Here is a tiny trained network, its code and every weight. The questions are about switching its units off for an input and a class, where a switched-off unit gives its printed mean instead of its output.

import numpy as np


def w(rows, s, z=0):
    codes = np.array(rows[::2]) - 128.0
    scale = np.full(codes.shape[1], s)
    scale[-1] = z or s
    return codes * scale


def f(y):
    return np.maximum(y, 0)


def log_softmax(a):
    a = a - a.max(-1, keepdims=True)
    return a - np.log(np.exp(a).sum(-1, keepdims=True))


def net(x, mask):
    res = np.array(x, float).reshape(1, 4) / 4 @ E
    y = f(res @ A[0][:, :-1].T + A[0][:, -1])
    res = res + np.where(mask, y, B[0][:, -1]) @ B[0][:, :-1]
    return log_softmax(res[-1] @ U[:, :-1].T + U[:, -1])


A, B = {}, {}
E = w([
[95,117,100,247,177],'x0',
[79,192,68,80,205],'x1',
[204,99,38,130,82],'x2',
[44,33,117,99,109],'x3',
],0.014)
A[0] = w([
[156,136,167,11,122,51],'n1',
[138,142,2,93,138,111],'n2',
[93,145,189,119,180,117],'n3',
[93,107,67,211,235,53],'n4',
[71,92,125,130,71,183],'n5',
[157,214,104,120,179,96],'n6',
[133,132,26,110,151,76],'n7',
[97,118,105,231,141,124],'n8',
[193,105,48,142,52,87],'n9',
[170,74,228,181,42,2],'n10',
[118,47,178,130,83,33],'n11',
[106,136,253,125,149,83],'n12',
[155,98,178,222,105,81],'n13',
[55,95,58,98,148,127],'n14',
[49,190,140,100,205,79],'n15',
[57,96,79,74,158,107],'n16',
[212,210,165,164,135,120],'n17',
[128,127,140,60,73,27],'n18',
],0.014,0.0065)
B[0] = w([
[1,195,11,96,48,226],'n1',
[112,152,179,208,128,221],'n2',
[103,62,180,188,95,210],'n3',
[69,168,62,76,47,252],'n4',
[140,72,128,101,173,219],'n5',
[209,120,117,99,236,219],'n6',
[116,158,198,190,96,194],'n7',
[71,111,40,83,117,231],'n8',
[61,78,148,221,141,227],'n9',
[172,233,160,141,182,237],'n10',
[178,150,118,123,192,211],'n11',
[60,61,150,189,134,221],'n12',
[116,219,133,108,123,215],'n13',
[202,114,159,70,211,221],'n14',
[161,184,158,206,101,248],'n15',
[179,131,125,118,219,221],'n16',
[156,22,86,68,193,226],'n17',
[72,125,77,118,132,188],'n18',
],0.011,0.015)
U = w([
[62,167,77,74,67,109],'0',
[154,213,185,144,142,155],'1',
[82,69,189,224,107,90],'2',
[161,64,135,56,197,84],'3',
[126,112,157,105,115,250],'4',
[138,114,176,92,8,102],'5',
],0.013,0.018)

Each question gives the input, the list of numbers given to net, and the class t.
The units are the neurons (one row each of A and B). Each row of codes is followed by its name. A weight is (code - 128) times the scale printed after its matrix; where a second scale follows, it is the last column's (A, B and U).
mask holds one flag per neuron, in row order. A switched-off neuron (its flag False) gives its mean, the last column of its row in B, instead of its output. The means were averaged over made-up inputs and are rounded, as every weight is.
A unit's drop is (log p(t) with every unit on - log p(t) with that unit switched off) / (log p(t) with every unit on - log p(t) with every unit switched off).
The circuit of an input: a set's keep is (log p(t) with only the set's units on - log p(t) with every unit switched off) / (log p(t) with every unit on - log p(t) with every unit switched off). Starting from the 12 units with the biggest drops (on a tie, the unit counted first), units are removed one at a time, each time the one whose removal leaves the highest keep (on an exact tie, the one counted first), for as long as the keep stays at least 0.8.
units of the circuit, in order: the units of the circuit, biggest drop first
most important unit: the unit with the biggest drop
top k neurons: the k neurons with the biggest drops, biggest first
drop when u is switched off: that unit's drop, to one decimal
input [0,3,-6,5], class 2: most important unit : n15
input [-1,-2,-5,-6], class 3: top 2 neurons : (n17; n9)
input [5,7,-6,4], class 1: top 4 neurons : (n15; n14; n16; n1)
input [3,-7,-7,4], class 1: top 4 neurons : (n10; n13; n11; n9)
input [4,6,-3,7], class 3: top 4 neurons : (n14; n16; n10; n13)
input [-6,-8,-7,2], class 1: top 4 neurons : (n10; n11; n4; n9)
input [6,8,-3,3], class 1: top 2 neurons : (n15; n14)
input [5,5,6,3], class 2: top 4 neurons : (n2; n7; n1; n10)
input [-4,5,6,7], class 3: top 3 neurons : (n14; n16; n15)
input [-1,5,1,4], class 1: units of the circuit, in order : (n17; n8)
input [2,7,-5,-8], class 3: top 4 neurons : (n17; n6; n10; n13)
input [7,0,-6,8], class 3: top 4 neurons : (n14; n1; n16; n5)
input [6,5,1,0], class 0: top 2 neurons : (n4; n8)
input [8,-6,-6,-3], class 0: units of the circuit, in order : (n8)
input [3,-1,2,-4], class 3: top 2 neurons : (n1; n17)
input [0,-2,7,-8], class 3: top 2 neurons : (n17; n6)
input [-1,4,5,6], class 3: top 4 neurons : (n14; n16; n15; n10)
input [4,-4,-2,5], class 3: top 3 neurons : (n1; n15; n5)
input [-7,4,-1,-2], class 0: drop when n1 is switched off : 1.9
input [-2,-4,8,0], class 2: units of the circuit, in order : (n9)
input [4,-4,2,3], class 0: drop when n14 is switched off : 0.2
input [-8,5,0,-3], class 0: drop when n1 is switched off : 4.2
input [7,-1,-3,-3], class 0: drop when n5 is switched off : 0.0
